In the rows, 128 means zero.
Here are made-up elements, facts about them, and rows of numbers that follow some of those facts. Name the element behind each unnamed row.

How the elements are related:
basto ζ: kletrus bobrar
batrok ζ: belo
bobrar ζ: plalopek
brabron ζ: gokluvis
bramol ζ: greklen steder
brigrim ζ: stunik
broski ζ: noplon
broten ζ: plakar bromik
brotra ζ: skevum floneklu
dabur ζ: brotra
daskuzo ζ: luve vedun kudok rodre
dimisar ζ: kudok flevabrir plalopek
distol ζ: flirir tupam
drefas ζ: kudok
drizes ζ: kudok biski
droklur ζ: gripi bobrar plalopek
drumodon ζ: tupam natok floneklu
dubrim ζ: greklen floneklu
fezaklun ζ: zumar
flakli ζ: brabron fleskas
fleflus ζ: drefas fliplodel
fleskas ζ: veligul
fliplodel ζ: dubrim plakar
flirir ζ: famil
flubrok ζ: zoplu
fluflim ζ: floneklu
foful ζ: plakar
gogrul ζ: dubrim
gokluvis ζ: flevabrir
greklo ζ: kudok
gresem ζ: musa
gripi ζ: zunel greklen
griskubre ζ: tinusto
grutogo ζ: ploflem lifir
guplun ζ: lifir
kamik ζ: skoziklu
kesken ζ: floneklu bobrar
klabrin ζ: lenu
klefe ζ: kudok
kleflosa ζ: kudok nobi
klodo ζ: vukotas
lenu ζ: kudok grulel
lerok ζ: skevum floneklu
letul ζ: klefe
lezaskin ζ: rovos stunik
lifir ζ: steder
luve ζ: rarotruk kletrus
meklen ζ: kudok
mibom ζ: kudok
mobi ζ: pligrek
mudruda ζ: famil
musa ζ: noze zunel floneklu
natok ζ: kesken grulel
noplon ζ: noze
nufugil ζ: tupam
plakar ζ: kudok
plasti ζ: kudok rodre
ploflem ζ: kudok
revi ζ: floneklu
rodre ζ: klestik
rokegal ζ: fluflim plalopek
skevum ζ: kudok
skoruplin ζ: kudok
skoziklu ζ: belo
skubrom ζ: zunel
skugros ζ: taklo vedun
stetim ζ: kudok skubrom
stotruten ζ: rodre
stovam ζ: rodre
tavi ζ: zoplu
tinusto ζ: kudok
tomo ζ: kudok lifir
trito ζ: dubrim
trodra ζ: floneklu
trudron ζ: kudok
vaflak ζ: flirir
vedun ζ: skevum
vese ζ: stesa broski lifir
vunaflo ζ: plakar deflun
zomuko ζ: kudok steder
zusko ζ: gokluvis kudok
{basto batrok bramol broski dabur daskuzo deflun drumodon dubrim famil flevabrir fliplodel floneklu fluflim foful goflos gokluvis greklo gripi kamik kesken kleflosa kletrus klodo lerok lezaskin lifir mobi musa nobi noplon plalopek plasti revi romon stovam taklo tinusto trotrak trudron vaflak vedun zomuko zoplu} π 507
{belo biski bobrar bromik griskubre klabrin mugur rarotruk skubrom skugros stetim stiklis} π 609
{brabron brigrim broten brotra dimisar fezaklun flakli fleflus fleskas flirir flubrok gresem greskin griber klestastu lenu mibom mudruda natok noze nufugil pligrek ploflem rodre rokegal skevum skoziklu steder stesa trito trodra zumar zusko} π 261
{distol drefas droklur fidrastar grutogo kegreval klestik klugosi kudok letul meklen tomo vukotas zunel} π 740
{drizes gogrul grulel kitra klefe kuplus plakar rovos skole skoruplin tupam vese vunaflo} π 568
{greklen guplun laza luve plesum stotruten stunik tavi veligul} π 617
Φ a <- basto belo bobrar bramol brigrim broski broten daskuzo deflun dimisar drumodon famil fezaklun flakli fleskas flevabrir fliplodel fluflim gogrul gokluvis greklen gresem griber gripi guplun kitra klabrin kleflosa klestik klugosi kudok lenu letul lifir luve meklen mibom mobi mugur natok noplon nufugil plakar plesum ploflem rarotruk revi rodre skevum skoruplin skoziklu skubrom skugros stesa stotruten stovam stunik taklo tavi tinusto trito trodra trotrak trudron vedun vese vukotas zumar zunel
Φ c <- batrok biski brabron brotra drizes fleflus foful goflos kegreval kesken klestastu klodo nobi noze plalopek plasti pligrek skole tomo vunaflo zomuko
Φ b <- bromik dabur distol drefas droklur dubrim fidrastar flirir floneklu flubrok greklo greskin griskubre grulel grutogo kamik klefe kletrus kuplus laza lerok lezaskin mudruda musa rokegal romon rovos steder stetim stiklis tupam vaflak veligul zoplu zusko

Some rows with their names:
[125  92 144 133 131 132 131 124 140 155 124 142 162 122 146 137 171 129
 111 116  99 112 162 151  81 108 128 141 147 118 126  61] -> flirir
[128 142 143 148 129 136 114 157  89 127 152 136 153 115 120 136 160 121
 119  99  74 132 147 152  94 127 124 103 153  83 131  74] -> distol
[128  84 118 132 120 118 140 112 148 134 108 104 125 175 108 125 106 120
 142 154 132 133 136 102 173 110 140 133 116 151 138 148] -> famil
[122  90 115 115 159 121 133 131 168 133 127 126 137 119 117 131 171 132
 134 149 121 130 132 131 131 124 146 148 106 131 135 159] -> gokluvis
[120 122 131 120 167 116 141 104 115 160 123 149 115 124 153 130 214  77
 105 117  87 121 120 133  74 130 118 158 134 120 126 117] -> brabron
[132 119 123 124 114 126 138 130 189 135 122 188 114 128 108 128 155 154
 138 148 136 126 121 125 122 126 143 148 104 125 136 166] -> drumodon
[128 170 136 133 145 128 128  88 122 122 104  66 124 146 123 131   7 173
 127 134 163 131 116 180 137 116 120 111 124 155 117 154] -> belo
[130 126 133 115 141 116 132 114 177 142 130 134 132 147 135 136 151 121
 119 143 135 124 131 165 126 112 132 117 119 133 132 153] -> fezaklun
[125 125 132 138 117 113 145  88  95 159  99 127  96 175 146 123 153  59
 119 120 111 130 118 103 111 117 110 142 134 145 127 112] -> noze
[133 168 134 145 118 112 123 123 103 122 132  84 120 180 100 130  86 111
 125 140  94 154 134 146 187 114 129  69 136 109 139 150] -> klestik
[138 169 137 125  90 118 134 118 201 149 118 202 100 124 127 135 156 151
 127 139 152 129 119 170  89 119 130 128 102 122 128 165] -> trodra
[125  97 141 134 118 133 127 130 138 151 122 143 153 117 151 136 173 122
 120 113 117 115 157 148  76 110 125 138 139 124 124  63] -> flubrok
[125 179 129 137 190 156 123 124  47 103 159 121 112 110 114 119 102 123
 124  82  99 118  66 131 100 159 108 135 143 116 123 143] -> vunaflo
[119  99 124 149  96 126 115 155  76 108 112 107 145 163 101 129  54 136
 136  90 128 150 167  80 112 134 116 139 143 100 126  65] -> veligul
[125 118 132 119 152 122 139 106 120 150 133 162 110 146 154 127 203  65
 112 107 110 115 108 124  84 128 110 148 137 131 127 119] -> fleflus
[123  77 118 118 161 135 140 123 118 134 144 171 114 154 134 119 211  62
 130 103 112 107  98  78 102 137 117 170 131 137 136 128] -> foful
[129 164 141 121 127 152 115 136  96 120 132 108 150  39 173 130  83 181
 115 115 164 109 135 156 103 146 118 128 148 137 102  73] -> stetim
[124 122 130 137 120 113 144  89  93 157 100 120  98 166 150 123 154  56
 119 119 112 131 119 105 109 117 111 141 132 147 126 112] -> klestastu
[123  60 125 150  87 135 134 133 110 139 100 117 141 136 129 123 130 114
 147 122 127 125 156  85 116 112 133 150 129 146 129  65] -> romon
[136 118 112  95 117 125 128 151 157 114 149 133 130  88 154 121 163 131
 129 172 161 121 132  87 205 148 144 127 127 145 128 158] -> trudron

Rows to name:
No name comes twice in this set of rows, the named rows included.
[134 144 127  97 124 115 126 132 166 130 142 124 127  98 168 132 162 118
 115 161 156 126 135 140 168 132 134 106 127 140 124 154]	lenu
[136 167 134 123  97 136 103 184  72 108 174 120 146  53 168 127 173 107
 118 119 117 133 146 114 154 154 123  79 161 100 122  73]	drefas
[127 122 121 112 159 118 117 150 142  96 157 142 144 178  85 134  77 153
 119 116 126 140 138 114 146 145 124 130 135  87 138 156]	guplun
[129 179 137 116 169 135 124 105 143 120 127 105 134 106 130 135  56 191
 117 131 156 119 110 196 117 130 123 121 123 138 117 163]	klabrin
[123 132 118 113 156 114 118 150 136 101 143 133 140 157  86 135  84 159
 121 120 123 149 144 120 141 145 129 133 126  85 135 160]	luve
[129 108 114 109 137 132 141 130 103 134 143 157 110 107 158 114 203  78
 118 136 119 111 114  51 156 157 125 163 145 137 128 119]	zomuko
[120  61 123 152  93 133 133 132 109 141  93 110 141 133 130 124 135 115
 149 121 124 130 158  88 110 111 135 154 125 145 128  63]	kletrus
[132 162 133 144 117 115 115 133 109 113 138  95 117 181 104 131 100  93
 138 123 116 153 118 151 155 113 122  65 121 117 139 158]	zunel
[131 184 132 131 185 150 118 130 106  94 158  98 138 115  90 128  47 193
 125 123 114 124  96 173 151 143 131 106 134 113 128 173]	vese
[135 138 124 128  91 128 137 132 197 136 121 213 102 121 106 126 155 161
 141 147 148 126 115 125 110 132 142 151  98 122 136 171]	revi
[130 211 124 126 164 151 123 135  32 101 156 107 104  54 138 113 102 141
 115 113 107 124  82 107 149 182 115 129 152 118 114 136]	drizes
[129  95 131 145  83 146 132 145 157 146 119 211 130 103 121 126 179 152
 142 110 128 112 139 110  63 126 134 169 120 119 129  79]	musa
[123 179 135 140 143 131 139  79  59 137  95  87  97 133 143 121  53 124
 119 107 136 127  97 132 102 136 102 145 137 153 111 119]	biski

The same elements again, as new rows of numbers:
Named rows:
[146 108 102 128 115 126 193 134 164 172 133  98 120 149 129 178 119 140
 141 134 132 146 118 110 129 122 137 114 111 138 122 157 164 155  95 137
 134 106 118  80 125 124 131 147 103 151 167 151 119] -> trodra
[148 125  99 135 118 107 197 125 157 170 152  87  96 153 120 149 126 116
 139 112 137 182 132 116 143 149 132 101 126 128 106 163 156 164  83 145
 131 128 127  99 105 137 124 145 115 138 169 150  89] -> nufugil
[156  93 128 108 111 169 127 124 162 135 158 158 133 123 147 193 163 143
  96 167 164 196 110  90 121 132  98 189 188 120 124 144 157 196 132 166
  71 127  83 114 141  99  86 139  96 138 165 196 187] -> greklen
[165 137 107 104 155 105 120 181 158 124 133 149 115 128 106 160 108 155
 131 138 148 128 132 113 115  36 124 140 157 140 130 161 152 141 118 156
 168 141 126  97 142 143 129 120  61 131 152 130 145] -> noze
[142 105 101 135 120 139 176 126 134 144 154  91 118 129 128 134 121 143
 143 120 136 136 115 117 121 122 113 106 115 134 126 154 182 162 109 141
 104 112 105 105 127 130 105 170 126 149 152 143 121] -> lenu
[180 109 112 133 119 108 172 111 137 174  87 101 148 131 142 162 119 110
 135 148 131 184 146  82 147  85  90 138 121 105 113 127 169 185 127 132
  90  65  77  75 131 121 114 140  43 148 184 180 158] -> bobrar
[132 169 113 119 140 100 136 112 126 129 196 119  81 108 128 118 133 122
  80 138 112 137 104 138 134  79 114 137 159 111 123 114 157 126 146 150
 185 178 120 130 191 153 167  76 128 108 137 122 170] -> goflos
[156 130  93 121 133 121 131 189  82 126  98  83 125 159 112  61  62 128
 214  80 152  91 165  85  72  42 149  89  79 138 138 177 183 111 110 124
 108  90 136  61  87  84  67 163  86 169 147 134  69] -> klefe
[193 134  86 140 123  93 172 122 126 135 102 125 136 104 144 102 117  78
 144 139 161 186 152  93 183 111  84 148 140  93 104 106 153 158 127 129
  67 134  62  81 152  85 132 101  62 125 178 169 137] -> belo
[151 100 126 147  93 127 190  81 113 178 105  90 130 109 166 116 111 101
 140 135 119 158 166 102 166 107  76 101 109 115 110 127 165 162 138 105
  80  87 109  76 142 122 118 157  64 157 169 179 144] -> skugros
[109 131 115 157 104 128 208  84 166 181 182  76  84 162 134 174 134 122
  77 146  83 172  85 136 118 147 125 115 120 104 111 134 174 162 111 133
 167 119 118 140 154 150 164 138 155 136 164 142 148] -> drumodon
[115 121 114 149 114 151 179  76 127 139 186  76 104 118 140 118 130 154
  77 144  93 135  79 143 100 121  94 110 107 110 134 130 201 169 140 131
 120 120  91 148 174 139 147 151 158 143 143 125 169] -> trudron
[ 83 146 126 121 101 205 118 148  90 126 170 134  86 132 158 129 146 136
 114 136 130 121 108 131  65 119 185 127 113 116 154 136 131 138 119 131
 114 143 172  83 151 101  91 150 124 150 104 146 173] -> grutogo
[182 130  71 123 135 106 183 129 134 135 143 115 116 128 122 105 125 115
 154 116 171 142 110 104 156 122 132 138 134 122 106 132 158 143 110 147
 104 154  75  92 145 104 129 120 134 125 151 151 107] -> zumar
[173 122  67 125 124 112 196 124 127 146 142 119 117 123 131 113 119 106
 153 110 163 129 112 117 167 132 134 128 130 130 107 136 152 138 118 137
 107 163  97  86 159  96 135 116 126 127 148 150 105] -> skoziklu
[144 144 134  98  86 174  99 120 114 140 186 142 109 130 177 123 148  83
  99 127 145 180 148  94 111 142 133 183 192 115 109 117 123 140 158 127
  95 167 145 108 150  76  76  97 118 125 129 206 174] -> laza
[161 121  73 138 119 118 198 129 139 145 145 110 103 126 140 111 121 111
 152 119 149 137 117 117 165 133 133 117 125 135 109 140 155 131 108 128
 110 174 110  83 152  96 137 130 128 131 147 146 105] -> fezaklun
[127 130 101 140 124 135 180  85 112 140 190  89 112 118 130 124 137 141
  82 145 111 139  68 127 120 110  94 138 132 108 127 119 195 171 140 151
 121 117  64 143 180 140 140 129 160 132 146 130 168] -> gokluvis
[131 132 130 110 109 140 147 140 127 176 144  74 112 169 141 145 101 111
 144 106 114 129 141  94  76  88 167 114 117 141 118 151 149 123 128 115
 160 101 156  78 128 102 110 129 107 154 137 167 132] -> rokegal
[108 112 117 139 100 154 203  63 123 180 191  62  99 125 153 128 133 138
  77 139  86 112  78 134 124 123 102 104 103 120 132 122 185 149 149 115
 136 105 110 131 189 155 145 144 164 141 139 142 178] -> daskuzo

Rows to name:
No name comes twice in this set of rows, the named rows included.
[127 117 113 131 105 137 208  68 133 200 183  72 102 141 145 167 134 137
  75 146  90 136  79 118 124 117 118 121 109 116 124 118 176 151 147 131
 145 112 107 114 187 152 166 123 156 135 148 140 175]	basto
[179 110  54 147 148  98 179 195 128 107  92 109 140 133  91  77  78 159
 212  99 169 113 136 109 117  77 114  89  89 136 131 196 202 153  80 152
  83 102  87  85  80 110  89 181  88 152 168 117  52]	plakar
[184 144  76 116 155  56 159 192 118 121  95 122 108 126 105  74  76 120
 198  90 175  92 169 104 164  45 126  92 120 156 119 188 149 100 101 139
 144 158 149  49 110 127 119 129  70 135 154 122  65]	skole
[164  85  77 144 133 107 194 166 118 132  94  89 127 126 118  79  85 150
 203  93 155  86 144 112 130  86 117  72  76 151 131 193 203 134  90 122
  90  91 120  58  93 110  94 207  90 168 164 130  62]	skoruplin
[156 100  99 115 133 125 171 129 125 160 145  89 129 131 116 143 120 156
 141 122 144 136 100 102 120  92 106 119 118 127 139 154 182 167 117 164
 107  94  83 102 126 132  94 157 117 137 157 153 127]	skevum
[124 128 135 134 121 121 128 144 144 125 149 113  96 110 127 117 115 147
 133 121 119 120 145 139 111  71 103  86 137 155 129 174 171 135 117 125
 155 151 164 106 127 157 116 161  86 146 122 131 124]	fleflus
[134  90 101 141 105 146 193 116 139 168 136  89 115 124 149 134 117 145
 141 120 129 114 114 122 121 121 116  92 101 152 132 162 173 152 114 120
 107 112 128  92 132 128 115 169 118 157 151 154 125]	dimisar
[108 173 104 106 124 167 127 144  80 139 177 131  86 144 144 121 145  98
 125 113 142 151 109 108 111 134 194 141 132 108 137 119 108 130 111 159
 131 165 153  72 145  96  82  94 136 118 108 146 163]	fidrastar
[196 116  46 138 142  83 211 178 124 136  91 105 130 134 106  83  77 119
 210  94 183 107 143 102 166  98 138  95  98 136 106 170 162 120  83 133
 102 135 108  48 110  91 112 148  90 147 168 134  56]	kitra
[178 128 100 155 107 102 179 112 128 136 105 118 133 108 162 105 116  78
 146 141 138 175 162  99 180 112  90 128 132 100  93 118 156 161 117 113
  74 136  85  87 147  99 134 125  67 137 171 168 129]	mugur
[181 168  87 113 155  77 138 207 106 135 100  80 114 202  79 101  74 110
 204  76 152 163 171  75  95  65 170 108 103 118 109 175 165 135  81 165
 137  90 124  69  49  93  73 120  81 143 179 146  55]	tupam
[116 118 111 167 111 156 192  99 162 142 176 103  96 133 144 156 130 147
  82 166  90 124  73 155  91 123 122 130 114 111 127 124 177 155 126 113
 141 125 100 137 187 124 175 141 136 138 151 123 166]	bramol
[123 137 130 117 108 163 133 127  93 145 153  70  98 143 144  83 103 120
 150 103 115 112 142 107  70  90 146 100 111 135 129 147 178 128 138 113
 125 113 152  96 130 104  84 146 118 159 124 151 131]	zusko
[181 107 111 124 114 107 173  94  99 157 100  94 148 110 146 119 112 108
 140 140 132 169 150  81 154  78  68 125 124 106 121 124 174 180 146 134
  75  72  69  79 142 125 101 138  66 140 177 182 159]	rarotruk
[132 125  83  96 159 158 133 144  78  99 169 138 134 111  98 130 161 189
 110 149 172 160  58 100 108 109 123 153 138  99 176 139 167 212 107 230
  71 114  44 105 117 139  57 151 137 121 136 134 182]	kudok

Now the same elements, written a new way:
Named rows:
[147 134 125 118 107 142 147 116 129 164 136 119  86 142] -> gripi
[145 143 156 124 125 126 136  97 141  93  99  88 148  74] -> zunel
[127 159 120 120  95 140 145 130 108 155 139 113 120 140] -> taklo
[144 140 158 128 136 117 127  89 131  91  96  72 157  80] -> mugur
[149 132 130 123 116 154 140 127 104 165 133  99  98 151] -> vedun
[148 128 199 174 144 165 107 132 107 135 129  96 135  83] -> skevum
[112 120 167 171 137 137 119 151  71 159 146 126  73 136] -> greklo
[134 157 117 117  99 138 146 128 110 152 139 116 119 144] -> famil
[101 155 137 116 109 149 128 128 102 137 123 113  99 162] -> goflos
[171 136 179 149 145 154 118 124 118 113 120 108 146 100] -> dimisar
[138 131 176 131 131 117 126 106 114  72  81 103 127  78] -> fidrastar
[ 82 128  94 120 127 111 156 130  66 148 133  77  68 163] -> grulel
[151 146 153 123 134 129 133  99 134  88 100  85 157  85] -> klestik
[153 135 123 119 116 144 144 120 120 158 137 116  94 151] -> noplon
[148 147 155 125 128 128 134  99 134  91 100  85 153  80] -> vukotas
[156 157 163 127 105 142 132 115 137 103 110 119 156  82] -> stesa
[189 162 231 137  64 164 113 143 133  71  83 210 155  56] -> laza
[163 138 121 119 129 147 142 126 110 150 139 110 106 165] -> gokluvis
[146 140 182 133 106 123 128 116 125  83  91 147 120  79] -> steder
[129 110 204 181 175 127 106 121  96  95 110  97 106  76] -> drefas

Rows to name:
No name comes twice in this set of rows, the named rows included.
[192 119 157 114 175 139 119  92 110  77  82  46 161 122]	bobrar
[116 140 174 129 149 127 108  89 123  72  79  73 139 102]	biski
[138 122 142 126 115 131 135 130  95 137 119 134  72 149]	lezaskin
[121 142 135 121  99 127 139 135  83 132 117 130  96 142]	kletrus
[152 136 192 173 147 154 114 130 118 128 134 112 135  83]	mibom
[191 172 213 132  55 174 123 130 166 100 103 198 170  46]	greklen
[148 140 153 126 138 115 127  89 132  86  96  75 158  84]	belo
[ 78 108 124 167 170 121 135 145  53 175 161  74  43 165]	klefe
[120 144 172 125 145 136 116  97 127  74  83  85 135 104]	kegreval
[ 98 120 154 116  54 156 132 132  70 165  92  90  78 113]	floneklu
[183 133 172 124 126 156 126 110 134 107  99 106 140 101]	natok
[136 118 146 125 112 137 135 131  92 141 114 124  70 146]	dabur

